Below is a small trained network, with its code and all its weights. Each question gives an input and a target symbol and asks what happens when units are switched off, that is, made to give their printed mean instead of their output.

import numpy as np


def w(rows, s, z=0):
    codes = np.array(rows[::2]) - 128.0
    scale = np.full(codes.shape[1], s)
    scale[-1] = z or s
    return codes * scale


def f(y):
    return np.maximum(y, 0)


def softmax(a):
    e = np.exp(a - a.max(-1, keepdims=True))
    return e / e.sum(-1, keepdims=True)


def log_softmax(a):
    a = a - a.max(-1, keepdims=True)
    return a - np.log(np.exp(a).sum(-1, keepdims=True))


def net(x, mask):
    ids = ['ΓΘΠΦαβζλξτψω'.index(c) for c in x.split()]
    T = len(ids)
    res = E[ids] + P[:T]
    u = 0
    for l in range(2):
        r = res
        for j in range(2):
            rows = slice(2 * j, 2 * j + 2)
            q, k, v = (r @ M[l][rows].T for M in (Q, K, V))
            z = softmax(np.where(np.tri(T) > 0, q @ k.T / 2**0.5, -1e9)) @ v
            o = O[l][rows]
            res = res + np.where(mask[u + j], z, o[:, -1]) @ o[:, :-1]
        u += 2
        y = f(res @ A[l][:, :-1].T + A[l][:, -1])
        res = res + np.where(mask[u : u + 4], y, B[l][:, -1]) @ B[l][:, :-1]
        u += 4
    return log_softmax(res[-1] @ U[:, :-1].T + U[:, -1])


Q, K, V, O, A, B = {}, {}, {}, {}, {}, {}
E = w([
[123,153,90,119,177],'Γ',
[69,79,106,114,113],'Θ',
[128,127,144,125,105],'Π',
[144,144,112,112,190],'Φ',
[108,141,155,141,133],'α',
[102,96,118,115,132],'β',
[94,140,121,124,177],'ζ',
[178,158,152,131,156],'λ',
[132,164,134,144,170],'ξ',
[179,156,121,122,172],'τ',
[4,113,134,127,114],'ψ',
[173,118,171,119,133],'ω',
],0.019)
P = w([
[117,191,157,5,106],'0',
[99,74,178,129,142],'1',
[104,122,100,126,76],'2',
[130,146,153,95,158],'3',
[100,75,172,153,149],'4',
[114,127,95,132,74],'5',
[138,149,150,98,155],'6',
[98,74,169,174,157],'7',
[124,131,94,139,71],'8',
[146,150,154,98,159],'9',
[97,73,169,198,166],'10',
[135,133,93,143,67],'11',
[154,152,158,100,161],'12',
[119,72,165,164,166],'13',
],0.012)
Q[0] = w([
[96,66,173,253,123],'0.h0',
[232,17,51,88,221],'0.h0',
[137,171,178,114,160],'0.h1',
[124,216,136,83,137],'0.h1',
],0.031)
K[0] = w([
[137,163,86,45,70],'0.h0',
[89,73,253,88,233],'0.h0',
[157,110,129,108,140],'0.h1',
[107,111,151,113,198],'0.h1',
],0.037)
V[0] = w([
[118,50,204,103,214],'0.h0',
[128,176,20,128,64],'0.h0',
[53,210,2,146,104],'0.h1',
[61,166,70,116,78],'0.h1',
],0.0033)
O[0] = w([
[233,100,195,66,119,247],'0.h0',
[10,133,48,204,162,47],'0.h0',
[254,150,185,104,83,144],'0.h1',
[201,126,217,64,86,157],'0.h1',
],0.0019,0.0013)
A[0] = w([
[80,91,141,137,169,22],'0.n0',
[106,54,176,150,103,49],'0.n1',
[115,163,37,84,70,4],'0.n2',
[122,253,140,144,137,63],'0.n3',
],0.016,0.0037)
B[0] = w([
[175,131,148,140,118,252],'0.n0',
[139,168,129,132,169,220],'0.n1',
[112,169,5,157,46,172],'0.n2',
[144,46,160,69,179,240],'0.n3',
],0.017,0.0039)
Q[1] = w([
[108,129,116,252,177],'1.h0',
[196,85,144,198,106],'1.h0',
[189,136,99,222,178],'1.h1',
[111,61,123,227,140],'1.h1',
],0.031)
K[1] = w([
[4,108,143,16,87],'1.h0',
[193,158,160,42,56],'1.h0',
[105,228,121,33,157],'1.h1',
[9,140,151,68,137],'1.h1',
],0.027)
V[1] = w([
[9,156,124,121,138],'1.h0',
[111,230,95,109,245],'1.h0',
[4,11,139,180,149],'1.h1',
[157,109,243,144,36],'1.h1',
],0.019)
O[1] = w([
[126,108,140,244,184,139],'1.h0',
[8,183,74,145,128,255],'1.h0',
[36,50,134,159,187,107],'1.h1',
[79,167,216,151,98,40],'1.h1',
],0.013,0.011)
A[1] = w([
[143,75,166,122,148,10],'1.n0',
[121,112,180,78,115,83],'1.n1',
[152,113,140,204,3,92],'1.n2',
[94,80,108,152,25,145],'1.n3',
],0.02,0.013)
B[1] = w([
[159,22,108,82,5,149],'1.n0',
[174,112,160,237,122,253],'1.n1',
[162,2,117,76,54,214],'1.n2',
[188,141,159,139,182,248],'1.n3',
],0.015,0.0057)
U = w([
[159,143,69,151,122,2],'Γ',
[161,81,113,141,146,40],'Θ',
[182,107,188,43,178,157],'Π',
[96,127,68,158,32,129],'Φ',
[127,70,255,103,224,192],'α',
[201,154,170,151,219,94],'β',
[80,125,79,244,107,118],'ζ',
[129,177,135,206,64,149],'λ',
[41,62,142,62,81,239],'ξ',
[140,140,108,99,82,86],'τ',
[81,67,124,179,72,77],'ψ',
[113,101,130,139,46,123],'ω',
],0.0078,0.0084)

Each question gives the input, a string of symbols that net reads in full, and the target symbol t.
The units are the heads (2 rows each of Q, K, V and O) and the neurons (one row each of A and B). Each row of codes is followed by its name. A weight is (code - 128) times the scale printed after its matrix; where a second scale follows, it is the last column's (O, A, B and U).
mask holds one flag per unit, layer by layer, with each layer's heads first. A switched-off unit (its flag False) gives its mean, the last column of its rows in O or B, instead of its output. The means were averaged over made-up inputs and are rounded, as every weight is.
A unit's drop is (log p(t) with every unit on - log p(t) with that unit switched off) / (log p(t) with every unit on - log p(t) with every unit switched off).
The circuit of an input: a set's keep is (log p(t) with only the set's units on - log p(t) with every unit switched off) / (log p(t) with every unit on - log p(t) with every unit switched off). Starting from all 12 units, units are removed one at a time, each time the one whose removal leaves the highest keep (on an exact tie, the one counted first), for as long as the keep stays at least 0.8.
units of the circuit, in order: the units of the circuit, biggest drop first
k most important neurons: the k neurons with the biggest drops, biggest first
top k neurons in layer l: the k neurons of layer l with the biggest drops, biggest first
which heads matter: for each layer, one digit per head in row order, 1 if its drop is at least 0.15 and else 0, layers parted by /
input ξ ζ ξ ζ ξ ζ ψ, target ζ: units of the circuit, in order : (0.n3, 1.h0)
input β β Π ζ Π, target β: which heads matter : 00 / 11
input Π Π β Γ α α β ζ, target Π: units of the circuit, in order : (1.h0, 0.n2, 1.h1)
input λ ζ β ζ ζ β ω ζ β α ζ β τ ψ, target λ: units of the circuit, in order : (0.n0, 1.h1, 0.n1)
input ζ β ω ξ α, target ζ: units of the circuit, in order : (1.h0)
input Θ Φ ω ξ ζ ψ ζ ζ ψ Θ α Π Π ζ, target Θ: 4 most important neurons : (1.n0, 0.n2, 0.n1, 0.n3)
input Φ ζ β ζ ξ ζ ζ, target α: 3 most important neurons : (0.n1, 0.n2, 0.n0)
input Θ ζ ζ Φ α ξ τ ξ ζ Π, target α: 3 most important neurons : (0.n0, 0.n1, 1.n3)
input Π ζ ξ Π ω ζ β, target λ: top 2 neurons in layer 1 : (1.n1, 1.n2)
input Θ Θ β Θ ξ Γ ξ ξ, target Θ: units of the circuit, in order : (1.n0, 0.n2, 1.h0, 1.h1)
input ω λ ζ ξ τ ζ β Θ ζ β ζ ξ Γ ξ, target ω: 2 most important neurons : (1.n2, 1.n1)
input ζ ξ ζ, target ζ: units of the circuit, in order : (0.n3, 1.h0)
input Φ β ξ β ζ ξ ξ ξ, target Φ: units of the circuit, in order : (1.h0, 1.h1)
input ξ ξ Π Π ξ ζ ξ ζ ζ Γ, target ξ: 3 most important neurons : (0.n0, 1.n3, 0.n1)
input ξ ζ ξ Γ Θ λ ζ τ ζ Θ ζ ζ ζ, target ξ: which heads matter : 00 / 10
input ζ Φ ζ Θ Γ ξ ξ ξ, target ζ: units of the circuit, in order : (1.h0)
input α ω ξ τ Γ ω, target ω: which heads matter : 10 / 11
input Φ ζ β, target β: 2 most important neurons : (1.n3, 0.n2)
input ζ Θ α ζ Θ β ζ ζ ψ β Π ξ ξ ξ, target ζ: units of the circuit, in order : (1.h0, 0.n0)
input ζ β Φ, target Φ: units of the circuit, in order : (0.n3, 1.h1, 1.n3)
input Γ β ζ Φ ζ, target Γ: units of the circuit, in order : (1.h1, 0.n2)
input λ ζ ξ ζ λ ξ Γ Π ζ Θ ζ ζ ψ, target ζ: 4 most important neurons : (0.n3, 0.n1, 1.n2, 1.n3)
input ξ ζ β Π β β τ ζ ζ ζ Θ ξ, target ξ: 2 most important neurons : (0.n0, 0.n3)
